Here is a tiny trained network, its code and every weight. The questions are about switching its units off for an input and a class, where a switched-off unit gives its printed mean instead of its output.

import numpy as np


def w(rows, s, z=0):
    codes = np.array(rows[::2]) - 128.0
    scale = np.full(codes.shape[1], s)
    scale[-1] = z or s
    return codes * scale


def norm(h):
    return h / np.sqrt((h * h).mean(-1, keepdims=True) + 1e-5)


def f(y):
    return y / 2 * (1 + np.tanh(0.7978845608 * (y + 0.044715 * y**3)))


def log_softmax(a):
    a = a - a.max(-1, keepdims=True)
    return a - np.log(np.exp(a).sum(-1, keepdims=True))


def net(x, mask):
    res = np.array(x, float).reshape(1, 7) / 4 @ E
    u = 0
    for l in range(4):
        y = f(norm(res) @ A[l][:, :-1].T + A[l][:, -1])
        res = res + np.where(mask[u : u + 15], y, B[l][:, -1]) @ B[l][:, :-1]
        u += 15
    return log_softmax(norm(res)[-1] @ U[:, :-1].T + U[:, -1])


A, B = {}, {}
E = w([
[128,123,253,105,99,253,214,102,124,128,145],'x0',
[128,127,129,128,127,126,128,129,129,127,129],'x1',
[98,137,142,163,122,124,134,141,66,206,82],'x2',
[129,128,130,127,130,127,125,127,128,129,129],'x3',
[40,181,99,49,111,106,201,40,119,125,119],'x4',
[128,127,129,129,129,127,128,127,128,128,128],'x5',
[127,127,128,128,126,125,128,128,128,127,129],'x6',
],0.0019)
A[0] = w([
[98,103,109,109,104,115,126,119,132,114,120,6],'0.n1',
[127,111,123,116,125,136,120,124,120,128,123,126],'0.n2',
[107,219,140,183,153,111,137,136,97,194,108,167],'0.n3',
[119,195,144,156,150,112,135,140,139,133,151,137],'0.n4',
[126,137,130,140,130,124,133,127,133,126,130,129],'0.n5',
[133,199,151,146,170,114,139,147,136,138,140,143],'0.n6',
[158,173,150,122,157,135,129,149,133,126,133,146],'0.n7',
[132,99,127,105,126,134,123,128,117,122,108,125],'0.n8',
[172,135,240,146,185,215,137,165,132,128,148,192],'0.n9',
[128,131,131,133,133,124,132,127,132,128,127,128],'0.n10',
[112,134,124,147,122,120,136,125,134,123,133,107],'0.n11',
[122,88,115,117,107,138,127,125,126,123,112,119],'0.n12',
[137,148,129,134,130,123,135,129,136,132,125,132],'0.n13',
[139,175,99,93,173,117,140,84,222,10,209,87],'0.n14',
[136,187,157,141,171,126,128,148,144,131,141,136],'0.n15',
],0.0013,0.0014)
B[0] = w([
[82,178,94,90,146,111,173,90,132,119,135,36],'0.n1',
[125,127,126,131,128,124,133,129,133,128,125,126],'0.n2',
[157,63,120,125,118,128,101,149,104,133,130,176],'0.n3',
[138,110,123,117,113,133,125,127,121,131,125,136],'0.n4',
[130,125,130,123,126,128,125,128,128,130,128,129],'0.n5',
[135,102,124,129,102,144,111,110,123,132,120,142],'0.n6',
[128,116,136,148,119,141,121,112,127,131,135,148],'0.n7',
[127,137,128,134,129,129,127,126,130,129,131,125],'0.n8',
[152,108,250,185,95,196,115,129,147,122,124,253],'0.n9',
[127,128,124,128,123,131,129,130,128,130,132,128],'0.n10',
[130,129,119,111,127,121,136,122,123,133,130,109],'0.n11',
[126,137,129,129,139,124,130,129,128,127,131,120],'0.n12',
[130,123,126,127,127,131,127,128,123,131,135,132],'0.n13',
[180,134,121,115,114,138,134,178,113,172,100,153],'0.n14',
[131,108,134,139,108,148,118,99,121,126,121,137],'0.n15',
],0.0015,0.00079)
A[1] = w([
[98,99,131,59,67,181,170,70,105,135,120,99],'1.n1',
[136,116,120,111,109,132,128,125,121,128,114,132],'1.n2',
[142,127,120,125,118,122,124,140,130,133,119,123],'1.n3',
[63,114,161,16,56,193,216,32,95,129,112,80],'1.n4',
[130,104,124,117,103,126,120,122,117,126,126,120],'1.n5',
[125,138,133,136,139,126,129,127,130,126,132,128],'1.n6',
[122,137,132,134,129,127,130,124,127,121,130,129],'1.n7',
[121,123,132,133,131,126,122,124,131,127,129,128],'1.n8',
[211,46,38,185,123,69,11,219,121,136,106,184],'1.n9',
[30,240,15,101,187,3,114,73,143,118,117,3],'1.n10',
[213,46,42,162,123,73,28,205,117,133,102,136],'1.n11',
[116,117,125,93,106,152,154,103,118,124,127,128],'1.n12',
[124,132,133,133,132,125,121,126,134,132,130,130],'1.n13',
[126,132,134,129,135,124,129,131,132,127,125,125],'1.n14',
[120,150,135,140,149,129,129,133,137,127,131,129],'1.n15',
],0.0019,0.00066)
B[1] = w([
[143,154,119,188,180,70,88,168,150,124,139,144],'1.n1',
[132,128,126,130,139,130,124,126,129,134,132,128],'1.n2',
[118,133,133,109,122,147,141,111,128,131,127,129],'1.n3',
[121,197,134,211,224,39,94,177,165,119,157,188],'1.n4',
[128,131,128,125,133,133,129,128,130,129,124,128],'1.n5',
[128,126,129,127,127,126,126,132,128,128,129,128],'1.n6',
[132,124,126,133,135,123,127,132,126,127,130,128],'1.n7',
[131,131,127,130,124,132,136,129,123,128,134,128],'1.n8',
[56,228,212,132,176,127,226,82,153,121,154,253],'1.n9',
[204,23,132,99,73,253,82,184,105,141,120,191],'1.n10',
[59,217,212,121,165,144,233,73,151,120,158,225],'1.n11',
[144,131,111,163,158,89,93,155,141,126,130,130],'1.n12',
[128,129,134,124,127,133,130,129,125,127,129,129],'1.n13',
[127,124,124,131,125,129,136,127,130,129,129,128],'1.n14',
[132,123,131,128,124,121,126,130,124,128,133,128],'1.n15',
],0.002,0.0028)
A[2] = w([
[101,138,165,83,90,159,194,79,123,120,127,127],'2.n1',
[115,88,83,108,47,93,111,161,47,189,54,38],'2.n2',
[145,123,131,146,145,117,108,151,130,134,134,125],'2.n3',
[157,155,166,135,146,110,157,147,231,3,193,115],'2.n4',
[178,52,48,49,88,132,69,63,182,32,160,38],'2.n5',
[226,4,186,162,76,213,117,177,124,134,129,133],'2.n6',
[124,100,91,108,76,106,113,153,89,160,89,84],'2.n7',
[115,127,162,143,118,156,166,98,114,137,130,102],'2.n8',
[156,129,115,153,136,94,97,175,132,124,134,125],'2.n9',
[132,130,117,125,117,128,121,142,130,128,129,128],'2.n10',
[190,70,138,132,96,173,104,145,144,90,136,10],'2.n11',
[119,141,164,183,166,152,138,111,99,161,140,67],'2.n12',
[124,124,138,109,110,139,157,119,129,129,126,121],'2.n13',
[126,114,90,100,98,116,121,133,121,137,111,107],'2.n14',
[115,136,118,93,123,108,142,111,155,107,135,122],'2.n15',
],0.0027,0.0013)
B[2] = w([
[152,131,78,181,166,76,63,163,154,121,143,147],'2.n1',
[120,98,127,126,171,186,114,48,151,75,186,131],'2.n2',
[110,150,137,98,108,139,154,106,125,126,120,131],'2.n3',
[114,133,48,126,159,198,65,29,162,75,171,251],'2.n4',
[157,160,227,154,103,37,216,248,99,204,75,155],'2.n5',
[133,95,6,68,61,79,109,111,94,114,99,183],'2.n6',
[138,94,133,120,177,178,145,86,128,107,167,113],'2.n7',
[129,144,79,147,129,54,99,152,140,122,118,142],'2.n8',
[111,144,168,91,113,175,178,97,130,125,134,130],'2.n9',
[134,122,146,121,146,144,141,130,119,128,137,123],'2.n10',
[97,114,129,98,115,54,119,92,115,148,140,117],'2.n11',
[115,148,108,116,103,58,133,145,126,135,107,158],'2.n12',
[137,119,90,148,155,94,96,143,127,133,133,127],'2.n13',
[152,97,153,118,160,160,150,131,116,123,153,114],'2.n14',
[167,133,133,143,142,175,99,160,137,113,135,138],'2.n15',
],0.0024,0.003)
A[3] = w([
[94,158,163,168,150,100,166,143,110,163,100,74],'3.n1',
[129,129,99,135,113,94,114,111,128,125,118,140],'3.n2',
[112,56,88,100,148,189,107,71,92,138,144,10],'3.n3',
[117,143,153,176,100,95,108,174,116,135,81,124],'3.n4',
[184,76,85,55,108,157,114,128,140,84,134,112],'3.n5',
[166,121,125,64,114,80,194,254,129,132,116,27],'3.n6',
[153,127,167,155,148,151,112,162,137,129,147,159],'3.n7',
[138,87,132,127,95,123,121,161,70,174,76,80],'3.n8',
[88,149,168,137,135,180,144,70,136,115,133,120],'3.n9',
[121,127,102,134,121,114,113,105,122,129,125,150],'3.n10',
[114,148,110,99,113,108,133,87,130,122,125,173],'3.n11',
[134,81,127,121,93,127,118,154,63,180,77,98],'3.n12',
[139,148,152,138,146,105,131,148,166,94,151,109],'3.n13',
[101,151,147,151,147,96,154,152,112,155,106,84],'3.n14',
[134,132,93,147,109,74,92,106,126,126,112,141],'3.n15',
],0.0041,0.0013)
B[3] = w([
[116,81,206,124,49,52,82,169,92,183,119,247],'3.n1',
[162,116,189,130,111,193,148,149,129,115,144,142],'3.n2',
[116,59,95,111,189,119,217,79,92,179,66,171],'3.n3',
[92,145,144,108,98,143,213,152,76,153,48,179],'3.n4',
[47,81,253,167,57,27,52,118,48,235,125,238],'3.n5',
[222,140,11,102,127,44,26,231,57,179,206,184],'3.n6',
[62,133,79,60,132,83,161,93,109,144,123,166],'3.n7',
[159,217,57,108,180,202,191,146,214,23,136,170],'3.n8',
[192,122,59,109,168,60,84,197,137,138,125,238],'3.n9',
[177,110,165,112,111,156,152,129,143,107,130,151],'3.n10',
[206,82,138,170,128,167,133,162,135,106,121,184],'3.n11',
[159,197,66,113,200,196,184,134,223,29,137,185],'3.n12',
[109,116,69,89,180,189,137,90,112,123,111,222],'3.n13',
[125,88,202,135,64,96,109,137,118,165,115,201],'3.n14',
[158,120,206,107,104,209,164,146,132,123,148,151],'3.n15',
],0.0022,0.0015)
U = w([
[119,197,103,143,236,143,81,65,235,38,202,254],'0',
[57,174,253,180,107,37,148,184,96,215,70,229],'1',
[220,130,47,65,132,45,92,249,83,165,182,36],'2',
[107,16,66,100,228,155,199,44,69,182,83,17],'3',
[149,2,204,129,10,143,38,66,117,108,151,81],'4',
[186,171,106,125,77,249,231,202,156,48,54,53],'5',
],0.0077,0.00082)

Each question gives the input, the list of numbers given to net, and the class t.
The units are the neurons (one row each of A and B). Each row of codes is followed by its name. A weight is (code - 128) times the scale printed after its matrix; where a second scale follows, it is the last column's (A, B and U).
mask holds one flag per neuron, layer by layer. A switched-off neuron (its flag False) gives its mean, the last column of its row in B, instead of its output. The means were averaged over made-up inputs and are rounded, as every weight is.
A unit's drop is (log p(t) with every unit on - log p(t) with that unit switched off) / (log p(t) with every unit on - log p(t) with every unit switched off).
The circuit of an input: a set's keep is (log p(t) with only the set's units on - log p(t) with every unit switched off) / (log p(t) with every unit on - log p(t) with every unit switched off). Starting from the 12 units with the biggest drops (on a tie, the unit counted first), units are removed one at a time, each time the one whose removal leaves the highest keep (on an exact tie, the one counted first), for as long as the keep stays at least 0.8.
circuit, biggest first: the units of the circuit, biggest drop first
unit that matters most: the unit with the biggest drop
top k neurons: the k neurons with the biggest drops, biggest first
top k neurons in layer l: the k neurons of layer l with the biggest drops, biggest first
drop of u: that unit's drop, to one decimal
input [1,-8,6,0,-7,7,-4], class 5: circuit, biggest first -> 2.n6, 3.n8, 3.n12
input [-4,0,0,5,-7,-3,3], class 0: top 2 neurons -> 2.n5, 2.n4
input [2,1,-7,-7,-7,4,-5], class 4: circuit, biggest first -> 2.n6, 3.n5
input [7,-6,7,5,-2,4,-4], class 5: unit that matters most -> 1.n9
input [8,-4,-6,2,1,-5,5], class 0: circuit, biggest first -> 1.n10, 1.n4, 2.n1
input [-7,5,-5,-5,2,8,-6], class 2: circuit, biggest first -> 2.n5, 1.n10
input [5,-8,-8,-2,-1,6,-6], class 4: circuit, biggest first -> 1.n9, 3.n5
input [7,1,-1,-7,-2,8,0], class 4: circuit, biggest first -> 1.n9, 3.n5, 2.n6
input [6,4,-1,0,-3,5,-3], class 4: top 2 neurons -> 3.n5, 2.n5
input [1,8,-6,7,-2,1,0], class 4: circuit, biggest first -> 1.n4, 3.n5
input [-5,2,2,0,1,3,0], class 3: top 4 neurons -> 1.n10, 1.n4, 0.n9, 2.n5
input [-3,7,5,3,1,-8,-8], class 3: top 2 neurons -> 1.n10, 1.n4
input [0,0,-8,-7,2,-2,4], class 2: top 2 neurons -> 1.n9, 2.n5
input [-7,-8,0,3,-5,1,-6], class 0: top 2 neurons -> 2.n5, 3.n5
input [0,-2,-1,5,1,-1,8], class 2: circuit, biggest first -> 1.n9
input [-3,-1,7,3,1,2,8], class 3: top 2 neurons -> 2.n2, 1.n4
input [-3,6,4,-7,5,5,-6], class 3: top 2 neurons -> 2.n2, 3.n3
input [4,0,1,6,-4,-2,0], class 5: top 3 neurons in layer 3 -> 3.n8, 3.n12, 3.n1
input [-7,-6,2,-6,3,-6,8], class 3: top 2 neurons -> 2.n2, 1.n10
input [2,-6,4,7,-6,5,-8], class 5: unit that matters most -> 2.n6
input [-6,-1,-8,5,4,6,-8], class 2: top 2 neurons -> 2.n5, 3.n6
input [7,8,0,-5,8,-2,4], class 0: top 2 neurons -> 2.n5, 3.n5
input [7,2,-6,0,1,7,5], class 0: top 3 neurons -> 1.n10, 1.n4, 3.n1
input [-4,2,4,-4,5,2,0], class 3: top 2 neurons -> 2.n2, 3.n3
input [-8,-5,-2,5,7,-7,4], class 2: top 2 neurons -> 2.n5, 2.n4
input [-5,-6,-5,2,5,3,7], class 2: top 2 neurons -> 2.n5, 3.n6
input [3,-3,5,8,0,3,-5], class 5: top 2 neurons in layer 1 -> 1.n9, 1.n11
input [2,-3,-7,7,-3,-2,4], class 4: drop of 2.n4 -> 0.1
input [-1,-6,-4,2,5,5,6], class 2: drop of 2.n5 -> 1.1
input [6,1,6,-1,-2,-1,4], class 5: drop of 1.n9 -> 0.4
